Here is a tiny trained network, its code and every weight. The questions are about switching its units off for an input and a class, where a switched-off unit gives its printed mean instead of its output.

import numpy as np


def w(rows, s, z=0):
    codes = np.array(rows[::2]) - 128.0
    scale = np.full(codes.shape[1], s)
    scale[-1] = z or s
    return codes * scale


def f(y):
    return np.maximum(y, 0)


def log_softmax(a):
    a = a - a.max(-1, keepdims=True)
    return a - np.log(np.exp(a).sum(-1, keepdims=True))


def net(x, mask):
    res = np.array(x, float).reshape(1, 7) / 4 @ E
    y = f(res @ A[0][:, :-1].T + A[0][:, -1])
    res = res + np.where(mask, y, B[0][:, -1]) @ B[0][:, :-1]
    return log_softmax(res[-1] @ U[:, :-1].T + U[:, -1])


A, B = {}, {}
E = w([
[118,129,122,139,118,138,121],'x0',
[136,119,120,128,137,114,141],'x1',
[139,42,229,185,38,95,187],'x2',
[39,237,187,206,189,139,237],'x3',
[133,123,129,122,137,114,135],'x4',
[119,125,122,118,125,120,136],'x5',
[163,239,111,150,50,2,110],'x6',
],0.0096)
A[0] = w([
[158,87,85,113,110,119,138,32],'N0',
[91,192,150,155,163,143,204,99],'N1',
[96,212,6,79,251,150,64,51],'N2',
[97,67,105,95,230,213,151,103],'N3',
[158,197,72,166,81,71,101,91],'N4',
[132,211,103,136,80,68,116,43],'N5',
[115,37,157,156,129,168,170,91],'N6',
[118,88,112,132,143,207,138,68],'N7',
[89,157,113,172,126,148,160,188],'N8',
[151,115,49,68,127,141,63,158],'N9',
[171,90,89,71,107,141,65,155],'N10',
[142,62,119,89,99,136,69,136],'N11',
[110,88,127,101,183,188,146,115],'N12',
[180,90,90,100,79,165,73,127],'N13',
[95,210,143,144,195,171,213,151],'N14',
[114,84,117,140,140,147,128,1],'N15',
[121,80,166,164,87,119,180,49],'N16',
[105,45,208,182,60,88,133,124],'N17',
[78,212,132,157,200,176,185,165],'N18',
[150,149,141,96,105,111,126,16],'N19',
[133,87,170,111,31,129,191,51],'N20',
[95,84,132,120,177,177,115,108],'N21',
[166,154,135,144,63,83,172,125],'N22',
],0.011,0.0042)
B[0] = w([
[155,106,145,132,144,91,139,152],'N0',
[114,67,109,173,83,71,149,201],'N1',
[170,226,38,166,246,252,68,249],'N2',
[84,176,174,62,104,77,40,220],'N3',
[73,193,202,39,59,74,65,194],'N4',
[56,167,198,65,103,100,51,186],'N5',
[85,209,159,71,123,132,59,189],'N6',
[71,158,180,100,91,102,77,172],'N7',
[148,91,102,97,111,115,202,175],'N8',
[188,67,74,193,122,149,203,213],'N9',
[156,61,118,111,60,117,184,210],'N10',
[155,52,114,158,84,108,185,196],'N11',
[87,154,200,117,121,84,59,187],'N12',
[150,68,81,130,40,111,177,201],'N13',
[121,61,83,200,71,85,204,223],'N14',
[156,152,135,53,103,141,137,142],'N15',
[132,134,125,143,179,183,102,173],'N16',
[192,181,52,169,213,254,164,206],'N17',
[184,44,54,132,75,114,191,226],'N18',
[80,132,108,135,114,104,80,138],'N19',
[167,179,107,175,197,193,125,179],'N20',
[98,146,187,104,108,89,55,179],'N21',
[49,151,130,132,138,99,72,174],'N22',
],0.0093,0.017)
U = w([
[154,5,109,170,49,88,193,120],'0',
[169,181,89,183,182,221,99,177],'1',
[77,159,198,62,54,72,50,3],'2',
],0.012,0.0058)

Each question gives the input, the list of numbers given to net, and the class t.
The units are the neurons (one row each of A and B). Each row of codes is followed by its name. A weight is (code - 128) times the scale printed after its matrix; where a second scale follows, it is the last column's (A, B and U).
mask holds one flag per neuron, in row order. A switched-off neuron (its flag False) gives its mean, the last column of its row in B, instead of its output. The means were averaged over made-up inputs and are rounded, as every weight is.
A unit's drop is (log p(t) with every unit on - log p(t) with that unit switched off) / (log p(t) with every unit on - log p(t) with every unit switched off).
The circuit of an input: a set's keep is (log p(t) with only the set's units on - log p(t) with every unit switched off) / (log p(t) with every unit on - log p(t) with every unit switched off). Starting from the 12 units with the biggest drops (on a tie, the unit counted first), units are removed one at a time, each time the one whose removal leaves the highest keep (on an exact tie, the one counted first), for as long as the keep stays at least 0.8.
units of the circuit, in order: the units of the circuit, biggest drop first
k most important neurons: the k neurons with the biggest drops, biggest first
drop of u: that unit's drop, to one decimal
input [5,8,-4,0,-4,4,-7], class 2: units of the circuit, in order : N3
input [0,5,7,-3,-2,-4,8], class 2: 3 most important neurons : N4, N2, N5
input [2,1,-5,-3,2,3,6], class 2: 3 most important neurons : N4, N5, N17
input [2,3,-6,-6,6,1,-5], class 0: 2 most important neurons : N10, N9
input [0,-5,6,2,7,8,-6], class 1: 3 most important neurons : N17, N20, N4
input [-7,3,-7,-7,1,-8,-1], class 0: 4 most important neurons : N10, N13, N9, N11
input [-8,6,-5,7,2,1,7], class 0: 4 most important neurons : N18, N14, N1, N3
input [2,0,-6,-7,-6,-8,7], class 0: 3 most important neurons : N9, N10, N13
input [-6,-5,-5,-6,2,-8,6], class 0: 4 most important neurons : N9, N10, N3, N13
input [-1,4,6,-5,0,-6,-4], class 1: 2 most important neurons : N17, N20
input [-1,5,-5,5,-5,-6,-6], class 2: 3 most important neurons : N3, N12, N17
input [7,5,-7,-2,-1,8,-8], class 2: 2 most important neurons : N3, N12
input [5,-5,8,4,-4,-6,-8], class 1: 4 most important neurons : N17, N20, N16, N4
input [-6,-2,7,3,7,6,6], class 1: units of the circuit, in order : N17
input [6,-6,-3,3,6,2,-3], class 0: drop of N20 : 0.3
input [3,-8,4,-2,-1,-3,-2], class 1: drop of N19 : 0.0
input [-1,-7,-3,4,8,-4,-6], class 2: drop of N3 : 0.5
input [-3,8,-1,5,1,-4,-6], class 2: drop of N12 : 0.3
